Below are the code and all the weights of a small trained network. Each question names an input and a class and asks about switching units off, where a switched-off unit gives its printed mean instead of its output.

import numpy as np


def w(rows, s, z=0):
    codes = np.array(rows[::2]) - 128.0
    scale = np.full(codes.shape[1], s)
    scale[-1] = z or s
    return codes * scale


def f(y):
    return y / 2 * (1 + np.tanh(0.7978845608 * (y + 0.044715 * y**3)))


def log_softmax(a):
    a = a - a.max(-1, keepdims=True)
    return a - np.log(np.exp(a).sum(-1, keepdims=True))


def net(x, mask):
    res = np.array(x, float).reshape(1, 6) / 4 @ E
    y = f(res @ A[0][:, :-1].T + A[0][:, -1])
    res = res + np.where(mask, y, B[0][:, -1]) @ B[0][:, :-1]
    return log_softmax(res[-1] @ U[:, :-1].T + U[:, -1])


A, B = {}, {}
E = w([
[79,68,101,185,197,178,149,241,64,162,152,94],'x0',
[67,131,129,149,138,9,161,134,103,133,114,214],'x1',
[90,150,216,202,87,120,76,126,159,205,194,124],'x2',
[142,106,87,198,59,78,86,116,117,39,139,86],'x3',
[155,165,108,138,134,140,126,140,120,114,156,161],'x4',
[67,227,68,110,78,140,181,137,103,165,141,83],'x5',
],0.012)
A[0] = w([
[109,106,148,152,138,104,184,119,122,131,115,83,113],'n1',
[106,161,236,245,85,150,46,123,150,225,190,144,64],'n2',
[63,209,34,123,82,121,157,142,153,148,128,75,110],'n3',
[72,125,98,139,119,36,165,189,155,91,77,182,32],'n4',
[156,68,127,135,114,123,145,103,103,145,101,140,90],'n5',
[79,104,84,138,213,164,128,191,158,179,137,132,118],'n6',
[134,68,121,113,127,117,93,125,135,120,151,152,64],'n7',
[136,129,128,171,94,96,83,159,133,97,120,113,88],'n8',
[124,102,92,212,107,81,104,79,94,100,184,77,68],'n9',
[169,65,190,120,195,121,85,146,134,138,160,190,99],'n10',
[95,87,112,188,153,162,147,202,99,132,152,121,72],'n11',
[132,133,143,57,179,128,146,178,134,243,121,177,111],'n12',
[104,153,176,211,91,106,120,149,133,171,146,142,61],'n13',
[106,110,129,95,150,59,156,132,100,133,153,163,91],'n14',
[139,112,99,146,71,140,87,176,141,87,121,79,7],'n15',
[101,134,158,158,140,48,141,135,107,163,130,155,97],'n16',
[115,90,107,198,151,116,129,196,78,98,180,96,147],'n17',
[77,78,81,171,158,147,129,222,102,142,110,97,136],'n18',
[90,184,94,126,81,114,141,167,130,193,127,94,115],'n19',
[158,107,48,86,161,159,158,128,115,79,104,81,90],'n20',
[62,174,87,112,91,141,160,131,85,146,122,105,118],'n21',
[91,144,105,117,153,129,122,138,173,131,124,128,115],'n22',
[170,129,153,145,117,109,94,139,105,178,141,137,33],'n23',
[102,152,191,77,185,170,141,93,127,168,153,158,50],'n24',
[116,122,41,86,160,129,162,182,186,72,127,151,15],'n25',
[107,165,125,150,118,125,141,77,129,135,121,129,49],'n26',
[111,104,91,167,208,112,114,187,125,120,128,113,68],'n27',
[160,123,147,145,104,206,61,113,151,156,160,62,44],'n28',
[141,99,118,199,175,140,131,167,123,140,144,129,78],'n29',
[132,178,116,88,98,104,90,76,142,110,153,142,144],'n30',
[195,134,145,105,129,254,126,132,141,124,130,53,71],'n31',
[152,104,159,135,145,121,125,50,147,92,138,147,128],'n32',
[137,77,125,206,106,101,99,144,131,54,132,120,35],'n33',
[160,169,154,95,81,70,118,57,141,129,97,126,165],'n34',
[185,24,172,180,170,126,96,137,153,95,97,211,68],'n35',
[141,70,39,29,172,85,138,121,69,70,78,168,44],'n36',
[45,109,112,167,167,62,156,98,122,144,181,193,87],'n37',
[131,111,111,162,136,130,142,205,92,172,86,165,81],'n38',
[114,147,175,84,137,145,127,152,117,146,100,137,178],'n39',
[153,167,152,48,103,102,117,50,168,129,121,191,120],'n40',
[97,138,42,197,54,69,130,156,118,81,122,66,85],'n41',
[144,149,126,155,135,24,111,181,106,156,78,200,76],'n42',
[149,100,154,177,177,144,80,142,153,78,109,131,57],'n43',
],0.0093,0.0022)
B[0] = w([
[152,146,120,124,118,125,107,148,129,123,148,142,138],'n1',
[115,123,114,125,189,77,202,248,192,83,71,84,252],'n2',
[133,138,183,131,165,92,118,131,24,165,197,89,206],'n3',
[138,76,87,134,121,194,79,142,130,116,146,116,195],'n4',
[136,146,119,128,140,123,148,144,112,121,141,128,139],'n5',
[123,149,148,122,67,107,109,91,151,122,107,156,203],'n6',
[120,151,149,116,149,114,123,139,103,136,149,133,144],'n7',
[123,149,121,129,144,142,152,99,140,134,108,158,158],'n8',
[121,159,126,118,168,154,144,95,164,124,89,197,178],'n9',
[125,176,158,119,167,115,152,116,54,161,188,90,188],'n10',
[152,134,134,108,43,101,117,142,141,130,100,110,197],'n11',
[141,164,128,128,178,169,168,31,158,124,91,206,208],'n12',
[123,117,122,132,162,119,177,183,164,119,101,98,187],'n13',
[137,96,97,150,135,176,96,126,128,122,138,130,168],'n14',
[128,123,116,120,163,165,121,86,141,136,125,167,155],'n15',
[138,84,85,131,143,167,89,145,131,105,149,120,180],'n16',
[135,123,156,109,42,97,109,103,140,126,98,138,194],'n17',
[141,151,142,129,21,100,122,128,135,122,124,128,207],'n18',
[129,153,159,116,165,104,142,137,52,160,176,93,187],'n19',
[104,115,118,148,159,110,164,219,169,117,109,117,182],'n20',
[152,149,165,124,175,98,134,114,67,146,196,81,186],'n21',
[126,143,128,126,139,124,130,124,120,122,140,139,135],'n22',
[110,118,127,123,134,115,160,128,143,136,122,108,145],'n23',
[126,163,115,126,162,155,155,65,143,121,90,203,183],'n24',
[111,112,146,120,181,110,154,155,160,135,93,92,169],'n25',
[128,108,143,114,116,116,132,127,118,134,126,104,148],'n26',
[128,150,131,128,67,107,128,136,132,126,122,131,174],'n27',
[121,53,66,140,122,168,69,147,114,104,153,135,192],'n28',
[122,130,138,128,77,109,116,126,125,152,121,131,171],'n29',
[116,108,151,117,51,115,124,130,120,152,99,120,183],'n30',
[124,39,66,151,133,183,44,110,127,100,159,138,205],'n31',
[114,134,143,113,75,113,129,139,98,168,123,118,166],'n32',
[134,162,143,125,173,164,159,52,139,143,121,174,175],'n33',
[160,152,136,124,26,102,112,146,132,123,126,143,205],'n34',
[137,176,160,119,161,94,142,108,23,172,202,75,200],'n35',
[101,124,126,144,188,94,188,227,202,107,98,93,207],'n36',
[117,57,69,140,117,183,64,128,125,108,152,121,194],'n37',
[130,122,147,131,87,120,113,96,144,127,119,127,173],'n38',
[135,156,124,142,151,135,125,104,134,124,123,170,159],'n39',
[120,147,153,147,12,99,108,101,146,128,108,135,213],'n40',
[131,173,135,119,184,168,159,46,147,144,107,204,200],'n41',
[134,58,96,126,142,183,58,124,127,108,142,115,190],'n42',
[122,142,139,124,162,130,124,122,76,149,168,109,160],'n43',
],0.015,0.018)
U = w([
[161,152,155,114,11,103,104,120,149,127,107,124,108],'0',
[114,124,112,137,172,118,192,208,183,89,103,80,35],'1',
[153,163,160,113,163,131,136,114,39,171,215,83,153],'2',
[146,60,52,152,130,212,50,124,130,89,168,120,129],'3',
[150,186,126,116,169,190,171,40,160,133,98,218,254],'4',
],0.011,0.0007)

Each question gives the input, the list of numbers given to net, and the class t.
The units are the neurons (one row each of A and B). Each row of codes is followed by its name. A weight is (code - 128) times the scale printed after its matrix; where a second scale follows, it is the last column's (A, B and U).
mask holds one flag per neuron, in row order. A switched-off neuron (its flag False) gives its mean, the last column of its row in B, instead of its output. The means were averaged over made-up inputs and are rounded, as every weight is.
A unit's drop is (log p(t) with every unit on - log p(t) with that unit switched off) / (log p(t) with every unit on - log p(t) with every unit switched off).
The circuit of an input: a set's keep is (log p(t) with only the set's units on - log p(t) with every unit switched off) / (log p(t) with every unit on - log p(t) with every unit switched off). Starting from the 12 units with the biggest drops (on a tie, the unit counted first), units are removed one at a time, each time the one whose removal leaves the highest keep (on an exact tie, the one counted first), for as long as the keep stays at least 0.8.
units of the circuit, in order: the units of the circuit, biggest drop first
most important unit: the unit with the biggest drop
top k neurons: the k neurons with the biggest drops, biggest first
drop when u is switched off: that unit's drop, to one decimal
input [8,7,1,2,0,-6], class 0: top 2 neurons -> (n17; n18)
input [-6,-8,-3,-2,0,2], class 3: units of the circuit, in order -> (n31)
input [1,8,-2,8,8,-7], class 3: top 4 neurons -> (n42; n4; n37; n12)
input [7,-5,2,7,-5,6], class 0: top 3 neurons -> (n18; n17; n11)
input [6,6,3,1,6,5], class 0: top 4 neurons -> (n17; n18; n11; n31)
input [7,8,0,1,-6,6], class 3: top 4 neurons -> (n37; n4; n16; n42)
input [-7,-6,5,-8,-3,4], class 4: top 2 neurons -> (n24; n12)
input [8,7,-7,-3,2,-6], class 0: top 2 neurons -> (n18; n2)
input [-1,-1,-8,-8,6,7], class 1: top 2 neurons -> (n36; n20)
input [-8,6,-1,-8,5,4], class 0: top 2 neurons -> (n40; n34)
input [0,1,7,-8,-8,-7], class 4: top 3 neurons -> (n12; n24; n36)
input [-4,2,2,-7,2,6], class 4: top 4 neurons -> (n12; n24; n35; n10)
input [4,2,2,-7,-8,6], class 4: top 3 neurons -> (n12; n24; n35)
input [7,-3,4,-8,3,-5], class 4: top 4 neurons -> (n12; n24; n40; n34)
input [2,-6,-5,-4,5,6], class 2: units of the circuit, in order -> (n3)
input [4,5,2,-5,4,0], class 3: top 2 neurons -> (n37; n41)
input [-5,-6,0,-1,-4,-1], class 3: top 2 neurons -> (n31; n28)
input [-2,-2,-3,4,-5,7], class 2: drop when n36 is switched off -> 0.0
input [5,7,-3,7,3,6], class 3: drop when n10 is switched off -> 0.1
input [6,-1,0,8,3,-6], class 4: most important unit -> n33
input [0,-1,8,4,0,6], class 1: drop when n2 is switched off -> 1.8
input [-6,2,-8,-5,3,-7], class 1: drop when n36 is switched off -> 3.6
